Here is a tiny trained network, its code and every weight. The questions are about switching its units off for an input and a class, where a switched-off unit gives its printed mean instead of its output.

import numpy as np


def w(rows, s, z=0):
    codes = np.array(rows[::2]) - 128.0
    scale = np.full(codes.shape[1], s)
    scale[-1] = z or s
    return codes * scale


def norm(h):
    return h / np.sqrt((h * h).mean(-1, keepdims=True) + 1e-5)


def f(y):
    return np.maximum(y, 0)


def log_softmax(a):
    a = a - a.max(-1, keepdims=True)
    return a - np.log(np.exp(a).sum(-1, keepdims=True))


def net(x, mask):
    res = np.array(x, float).reshape(1, 3) / 4 @ E
    u = 0
    for l in range(3):
        y = f(norm(res) @ A[l][:, :-1].T + A[l][:, -1])
        res = res + np.where(mask[u : u + 13], y, B[l][:, -1]) @ B[l][:, :-1]
        u += 13
    return log_softmax(norm(res)[-1] @ U[:, :-1].T + U[:, -1])


A, B = {}, {}
E = w([
[65,190,48,141],'x0',
[57,201,214,165],'x1',
[137,198,190,2],'x2',
],0.0053)
A[0] = w([
[127,138,41,53,151],'0.n0',
[94,175,244,156,62],'0.n1',
[58,225,247,156,75],'0.n2',
[68,212,46,148,1],'0.n3',
[129,87,207,84,185],'0.n4',
[233,83,94,104,113],'0.n5',
[85,216,175,5,84],'0.n6',
[140,205,173,157,17],'0.n7',
[110,156,203,46,142],'0.n8',
[100,93,121,178,97],'0.n9',
[55,206,25,157,27],'0.n10',
[120,16,144,214,108],'0.n11',
[201,72,218,116,11],'0.n12',
],0.011,0.0074)
B[0] = w([
[99,86,9,72,236],'0.n0',
[33,79,139,152,188],'0.n1',
[34,80,116,113,228],'0.n2',
[65,232,4,76,169],'0.n3',
[159,86,192,196,229],'0.n4',
[83,68,143,37,227],'0.n5',
[190,169,26,188,253],'0.n6',
[11,86,77,18,140],'0.n7',
[205,144,65,199,237],'0.n8',
[138,148,103,170,166],'0.n9',
[92,230,48,35,192],'0.n10',
[174,184,87,176,229],'0.n11',
[217,62,221,130,170],'0.n12',
],0.011,0.0068)
A[1] = w([
[143,82,226,142,89],'1.n0',
[57,153,146,157,92],'1.n1',
[69,186,103,185,107],'1.n2',
[176,55,248,180,129],'1.n3',
[128,61,108,64,92],'1.n4',
[99,148,178,121,5],'1.n5',
[146,80,175,112,68],'1.n6',
[177,125,230,155,97],'1.n7',
[71,164,131,175,87],'1.n8',
[79,81,139,130,136],'1.n9',
[134,187,78,192,146],'1.n10',
[145,129,166,129,70],'1.n11',
[32,107,157,141,74],'1.n12',
],0.015,0.014)
B[1] = w([
[103,250,56,88,155],'1.n0',
[132,34,153,86,144],'1.n1',
[157,84,198,125,193],'1.n2',
[34,235,52,230,208],'1.n3',
[114,35,212,81,172],'1.n4',
[61,189,185,192,128],'1.n5',
[140,83,79,86,140],'1.n6',
[94,195,25,153,155],'1.n7',
[159,64,205,147,149],'1.n8',
[81,79,106,89,161],'1.n9',
[168,121,216,144,254],'1.n10',
[102,52,91,161,128],'1.n11',
[115,45,173,81,143],'1.n12',
],0.013,0.0098)
A[2] = w([
[234,132,150,171,21],'2.n0',
[210,122,141,139,75],'2.n1',
[177,139,105,54,146],'2.n2',
[78,173,103,134,81],'2.n3',
[61,253,83,74,3],'2.n4',
[150,121,50,143,238],'2.n5',
[154,124,96,166,71],'2.n6',
[86,153,107,48,205],'2.n7',
[203,130,134,173,125],'2.n8',
[114,40,145,134,130],'2.n9',
[121,56,100,79,54],'2.n10',
[105,59,136,101,80],'2.n11',
[224,148,146,170,125],'2.n12',
],0.017,0.0066)
B[2] = w([
[188,151,127,58,179],'2.n0',
[242,117,76,28,163],'2.n1',
[88,103,194,117,175],'2.n2',
[204,136,51,168,168],'2.n3',
[162,246,2,240,198],'2.n4',
[118,185,185,147,251],'2.n5',
[166,109,107,135,159],'2.n6',
[172,121,150,180,207],'2.n7',
[179,146,182,23,190],'2.n8',
[23,85,136,138,192],'2.n9',
[63,73,160,163,181],'2.n10',
[42,52,172,120,174],'2.n11',
[190,146,152,53,196],'2.n12',
],0.014,0.012)
U = w([
[102,253,16,232,255],'0',
[20,11,199,150,49],'1',
[253,174,200,24,89],'2',
],0.016,0.0024)

Each question gives the input, the list of numbers given to net, and the class t.
The units are the neurons (one row each of A and B). Each row of codes is followed by its name. A weight is (code - 128) times the scale printed after its matrix; where a second scale follows, it is the last column's (A, B and U).
mask holds one flag per neuron, layer by layer. A switched-off neuron (its flag False) gives its mean, the last column of its row in B, instead of its output. The means were averaged over made-up inputs and are rounded, as every weight is.
A unit's drop is (log p(t) with every unit on - log p(t) with that unit switched off) / (log p(t) with every unit on - log p(t) with every unit switched off).
unit that matters most: the unit with the biggest drop
k most important neurons: the k neurons with the biggest drops, biggest first
k most important neurons of layer l: the k neurons of layer l with the biggest drops, biggest first
drop when u is switched off: that unit's drop, to one decimal
input [5,3,7], class 2: unit that matters most	0.n6
input [-6,-7,4], class 1: 2 most important neurons of layer 1	(1.n4; 1.n6)
input [-8,8,1], class 0: 3 most important neurons of layer 0	(0.n4; 0.n12; 0.n0)
input [-5,-5,4], class 0: 3 most important neurons	(1.n3; 0.n4; 0.n12)
input [1,4,4], class 1: 2 most important neurons of layer 0	(0.n2; 0.n1)
input [3,5,7], class 2: 2 most important neurons	(0.n8; 0.n6)
input [-6,2,5], class 0: 2 most important neurons	(1.n3; 0.n4)
input [-6,-7,0], class 1: 2 most important neurons	(0.n5; 1.n4)
input [-7,6,6], class 0: 2 most important neurons	(0.n4; 1.n3)
input [5,6,-4], class 1: 3 most important neurons of layer 0	(0.n6; 0.n2; 0.n0)
input [5,6,-5], class 1: 3 most important neurons of layer 0	(0.n6; 0.n0; 0.n2)
input [-6,4,-8], class 2: drop when 0.n11 is switched off	1.5
input [-5,-7,-3], class 1: drop when 0.n5 is switched off	1.7
input [-5,5,-7], class 2: unit that matters most	0.n11
input [1,1,2], class 2: drop when 0.n6 is switched off	2.4
input [3,-5,-8], class 2: drop when 0.n11 is switched off	0.6
